Below is a small trained network, with its code and all its weights. Each question gives an input and a class and asks what happens when units are switched off, that is, made to give their printed mean instead of their output.

import numpy as np


def w(rows, s, z=0):
    codes = np.array(rows[::2]) - 128.0
    scale = np.full(codes.shape[1], s)
    scale[-1] = z or s
    return codes * scale


def norm(h):
    return h / np.sqrt((h * h).mean(-1, keepdims=True) + 1e-5)


def f(y):
    return np.maximum(y, 0)


def log_softmax(a):
    a = a - a.max(-1, keepdims=True)
    return a - np.log(np.exp(a).sum(-1, keepdims=True))


def net(x, mask):
    res = np.array(x, float).reshape(1, 5) / 4 @ E
    u = 0
    for l in range(2):
        y = f(norm(res) @ A[l][:, :-1].T + A[l][:, -1])
        res = res + np.where(mask[u : u + 8], y, B[l][:, -1]) @ B[l][:, :-1]
        u += 8
    return log_softmax(norm(res)[-1] @ U[:, :-1].T + U[:, -1])


A, B = {}, {}
E = w([
[125,180,1,127,165,148,177,166,115,75,109],'x0',
[133,89,156,102,178,95,140,186,147,69,82],'x1',
[202,77,113,117,94,125,112,122,21,122,49],'x2',
[161,167,129,60,160,74,141,67,126,134,144],'x3',
[205,140,124,194,132,40,86,167,158,147,147],'x4',
],0.008)
A[0] = w([
[70,216,66,114,123,111,141,193,153,172,118,120],'L0N0',
[103,191,68,182,86,165,139,62,146,252,161,8],'L0N1',
[71,91,94,255,71,133,146,203,96,126,171,96],'L0N2',
[59,76,124,247,56,156,118,148,143,42,189,42],'L0N3',
[179,176,96,29,135,43,145,52,124,118,221,92],'L0N4',
[49,170,151,185,98,159,93,108,252,137,188,76],'L0N5',
[221,182,96,117,30,193,79,102,72,147,135,71],'L0N6',
[233,79,118,234,178,81,147,204,161,187,212,4],'L0N7',
],0.0069,0.0036)
B[0] = w([
[188,122,41,132,87,152,70,133,140,70,138,201],'L0N0',
[120,107,190,88,190,87,183,241,160,89,122,205],'L0N1',
[102,206,192,134,133,147,120,94,125,118,39,240],'L0N2',
[91,163,145,107,214,150,115,111,117,185,105,215],'L0N3',
[74,160,144,197,161,227,100,149,118,196,27,224],'L0N4',
[159,49,69,110,98,69,101,74,110,118,93,253],'L0N5',
[135,75,92,140,115,118,125,205,182,110,115,210],'L0N6',
[179,164,95,114,118,164,196,134,97,254,177,247],'L0N7',
],0.0097,0.0058)
A[1] = w([
[81,129,109,99,144,106,105,146,238,148,181,36],'L1N0',
[57,205,112,135,185,97,137,71,235,145,192,75],'L1N1',
[100,67,254,145,95,115,97,86,143,193,196,136],'L1N2',
[148,94,101,92,193,157,152,210,165,155,132,227],'L1N3',
[128,101,141,133,160,130,83,156,78,191,83,114],'L1N4',
[22,60,129,75,102,243,189,70,112,72,174,77],'L1N5',
[154,46,46,164,91,122,109,105,126,157,107,254],'L1N6',
[119,95,172,111,159,158,201,199,125,145,93,151],'L1N7',
],0.0093,0.0028)
B[1] = w([
[108,72,189,70,42,76,128,103,75,89,59,162],'L1N0',
[99,22,157,195,68,143,59,112,77,136,51,169],'L1N1',
[143,179,17,111,178,196,202,218,85,18,159,222],'L1N2',
[113,65,206,55,140,143,159,147,112,128,232,255],'L1N3',
[56,142,106,121,125,152,87,106,187,107,95,255],'L1N4',
[254,202,142,189,103,70,116,158,102,245,159,197],'L1N5',
[116,149,182,129,58,107,132,23,73,58,133,230],'L1N6',
[83,90,123,119,145,72,86,68,241,160,197,232],'L1N7',
],0.0075,0.0085)
U = w([
[60,162,156,141,198,179,105,131,140,194,20,182],'0',
[141,51,130,84,23,67,108,70,70,93,92,160],'1',
[226,192,150,107,105,93,147,150,105,246,207,174],'2',
[152,198,58,93,142,192,167,164,98,2,177,133],'3',
[108,73,186,43,130,53,148,190,201,104,177,155],'4',
[118,168,172,121,124,100,167,56,207,120,156,64],'5',
[126,162,141,208,146,55,167,103,156,100,163,3],'6',
],0.011,0.0045)

Each question gives the input, the list of numbers given to net, and the class t.
The units are the neurons (one row each of A and B). Each row of codes is followed by its name. A weight is (code - 128) times the scale printed after its matrix; where a second scale follows, it is the last column's (A, B and U).
mask holds one flag per neuron, layer by layer. A switched-off neuron (its flag False) gives its mean, the last column of its row in B, instead of its output. The means were averaged over made-up inputs and are rounded, as every weight is.
A unit's drop is (log p(t) with every unit on - log p(t) with that unit switched off) / (log p(t) with every unit on - log p(t) with every unit switched off).
The circuit of an input: a set's keep is (log p(t) with only the set's units on - log p(t) with every unit switched off) / (log p(t) with every unit on - log p(t) with every unit switched off). Starting from the 12 units with the biggest drops (on a tie, the unit counted first), units are removed one at a time, each time the one whose removal leaves the highest keep (on an exact tie, the one counted first), for as long as the keep stays at least 0.8.
units of the circuit, in order: the units of the circuit, biggest drop first
top k neurons: the k neurons with the biggest drops, biggest first
k most important neurons of layer l: the k neurons of layer l with the biggest drops, biggest first
input [0,-1,-6,-3,2], class 1: units of the circuit, in order -> (L0N5)
input [4,4,-2,-1,-4], class 2: 3 most important neurons of layer 1 -> (L1N5; L1N2; L1N4)
input [5,6,5,-3,-7], class 2: top 4 neurons -> (L1N5; L0N5; L0N1; L0N6)
input [-7,3,2,5,-2], class 3: top 2 neurons -> (L1N2; L0N2)
input [-8,5,5,-4,-5], class 3: top 3 neurons -> (L1N2; L0N5; L0N1)
input [-2,6,8,8,7], class 0: 2 most important neurons of layer 0 -> (L0N4; L0N5)
input [7,-4,-8,5,-6], class 1: 3 most important neurons of layer 1 -> (L1N1; L1N2; L1N0)
input [-7,-8,-1,6,2], class 4: top 2 neurons -> (L0N1; L0N6)
input [-1,3,-8,6,-6], class 1: units of the circuit, in order -> (L1N1; L1N0)
input [-8,7,-5,6,4], class 3: units of the circuit, in order -> (L1N2; L0N1)
input [-8,4,5,-3,-6], class 3: units of the circuit, in order -> (L1N2; L0N5; L0N4)
input [7,-7,-4,8,5], class 0: top 3 neurons -> (L0N4; L1N2; L1N1)
input [2,-8,3,0,6], class 4: units of the circuit, in order -> (L0N1; L0N6)
input [-5,0,-1,-5,-8], class 2: units of the circuit, in order -> (L1N5)
input [-4,-8,-2,3,-7], class 4: 3 most important neurons of layer 0 -> (L0N1; L0N6; L0N0)
input [7,5,7,-1,-6], class 1: top 2 neurons -> (L1N2; L0N1)
input [-8,8,0,8,2], class 0: 4 most important neurons of layer 0 -> (L0N4; L0N1; L0N6; L0N7)
input [-6,0,-6,-8,2], class 0: top 2 neurons -> (L0N3; L0N2)
input [2,1,-8,6,-8], class 1: units of the circuit, in order -> (L1N1; L1N0)
input [-2,3,-5,3,6], class 2: top neuron -> (L0N7)
input [4,1,0,0,6], class 2: top 2 neurons -> (L0N7; L1N2)
input [-7,4,-8,-3,1], class 1: 2 most important neurons of layer 1 -> (L1N0; L1N1)
input [0,-8,1,4,-6], class 4: 2 most important neurons of layer 0 -> (L0N1; L0N6)
input [-4,-2,6,-6,-2], class 0: top 3 neurons -> (L0N5; L0N2; L0N0)
input [5,-6,-5,4,-4], class 4: top 2 neurons -> (L0N1; L1N3)
input [6,-6,-7,-2,2], class 1: units of the circuit, in order -> (L0N5; L1N1)
input [-5,-8,-6,-5,3], class 4: units of the circuit, in order -> (L0N1)
